Below are the code and all the weights of a small trained network. Each question names an input and a class and asks about switching units off, where a switched-off unit gives its printed mean instead of its output.

import numpy as np


def w(rows, s, z=0):
    codes = np.array(rows[::2]) - 128.0
    scale = np.full(codes.shape[1], s)
    scale[-1] = z or s
    return codes * scale


def norm(h):
    return h / np.sqrt((h * h).mean(-1, keepdims=True) + 1e-5)


def f(y):
    return y / 2 * (1 + np.tanh(0.7978845608 * (y + 0.044715 * y**3)))


def log_softmax(a):
    a = a - a.max(-1, keepdims=True)
    return a - np.log(np.exp(a).sum(-1, keepdims=True))


def net(x, mask):
    res = np.array(x, float).reshape(1, 7) / 4 @ E
    u = 0
    for l in range(2):
        y = f(norm(res) @ A[l][:, :-1].T + A[l][:, -1])
        res = res + np.where(mask[u : u + 3], y, B[l][:, -1]) @ B[l][:, :-1]
        u += 3
    return log_softmax(norm(res)[-1] @ U[:, :-1].T + U[:, -1])


A, B = {}, {}
E = w([
[147,185,106,151,119],'x0',
[75,87,87,136,89],'x1',
[205,153,49,169,104],'x2',
[2,129,73,155,89],'x3',
[78,182,147,94,187],'x4',
[128,64,192,95,171],'x5',
[144,65,74,153,63],'x6',
],0.0062)
A[0] = w([
[226,163,80,59,42,254],'L0N0',
[82,47,254,44,201,45],'L0N1',
[147,249,105,62,75,193],'L0N2',
],0.0073,0.0031)
B[0] = w([
[155,100,211,115,84,242],'L0N0',
[76,95,181,1,190,254],'L0N1',
[121,101,122,225,243,207],'L0N2',
],0.0084,0.0048)
A[1] = w([
[68,49,151,196,143,251],'L1N0',
[112,254,79,128,119,101],'L1N1',
[66,209,124,167,182,81],'L1N2',
],0.0077,0.0025)
B[1] = w([
[163,175,2,74,78,251],'L1N0',
[133,195,129,208,119,147],'L1N1',
[98,156,89,241,183,202],'L1N2',
],0.0068,0.0034)
U = w([
[214,61,181,207,149,122],'0',
[61,44,177,95,236,221],'1',
[67,156,66,254,207,148],'2',
[101,64,49,194,13,1],'3',
],0.0089,0.0008)

Each question gives the input, the list of numbers given to net, and the class t.
The units are the neurons (one row each of A and B). Each row of codes is followed by its name. A weight is (code - 128) times the scale printed after its matrix; where a second scale follows, it is the last column's (A, B and U).
mask holds one flag per neuron, layer by layer. A switched-off neuron (its flag False) gives its mean, the last column of its row in B, instead of its output. The means were averaged over made-up inputs and are rounded, as every weight is.
A unit's drop is (log p(t) with every unit on - log p(t) with that unit switched off) / (log p(t) with every unit on - log p(t) with every unit switched off).
The circuit of an input: a set's keep is (log p(t) with only the set's units on - log p(t) with every unit switched off) / (log p(t) with every unit on - log p(t) with every unit switched off). Starting from all 6 units, units are removed one at a time, each time the one whose removal leaves the highest keep (on an exact tie, the one counted first), for as long as the keep stays at least 0.8.
units of the circuit, in order: the units of the circuit, biggest drop first
top k neurons in layer l: the k neurons of layer l with the biggest drops, biggest first
drop of u: that unit's drop, to one decimal
input [-2,-3,-8,1,3,-8,-6], class 2: units of the circuit, in order : [L1N2 L0N0]
input [0,-4,2,4,4,1,-8], class 2: units of the circuit, in order : [L1N2 L0N0]
input [8,7,4,-6,7,-6,5], class 0: units of the circuit, in order : [L0N0]
input [7,-2,-1,-1,3,2,0], class 2: units of the circuit, in order : [L0N1 L0N0]
input [-2,-3,0,3,2,1,4], class 3: units of the circuit, in order : [L0N1 L0N2]
input [-1,2,4,-3,3,-8,5], class 0: top 2 neurons in layer 0 : [L0N0 L0N2]
input [-1,-6,6,6,-5,8,-2], class 3: units of the circuit, in order : [L0N1 L1N0]
input [-2,3,7,-4,3,-7,1], class 0: top 2 neurons in layer 0 : [L0N0 L0N2]
input [3,4,-6,1,-4,2,3], class 3: drop of L0N1 : 0.1
input [7,8,0,-1,-6,6,-4], class 3: drop of L0N1 : 0.3
input [1,-3,6,5,-4,8,1], class 3: drop of L0N1 : 0.2
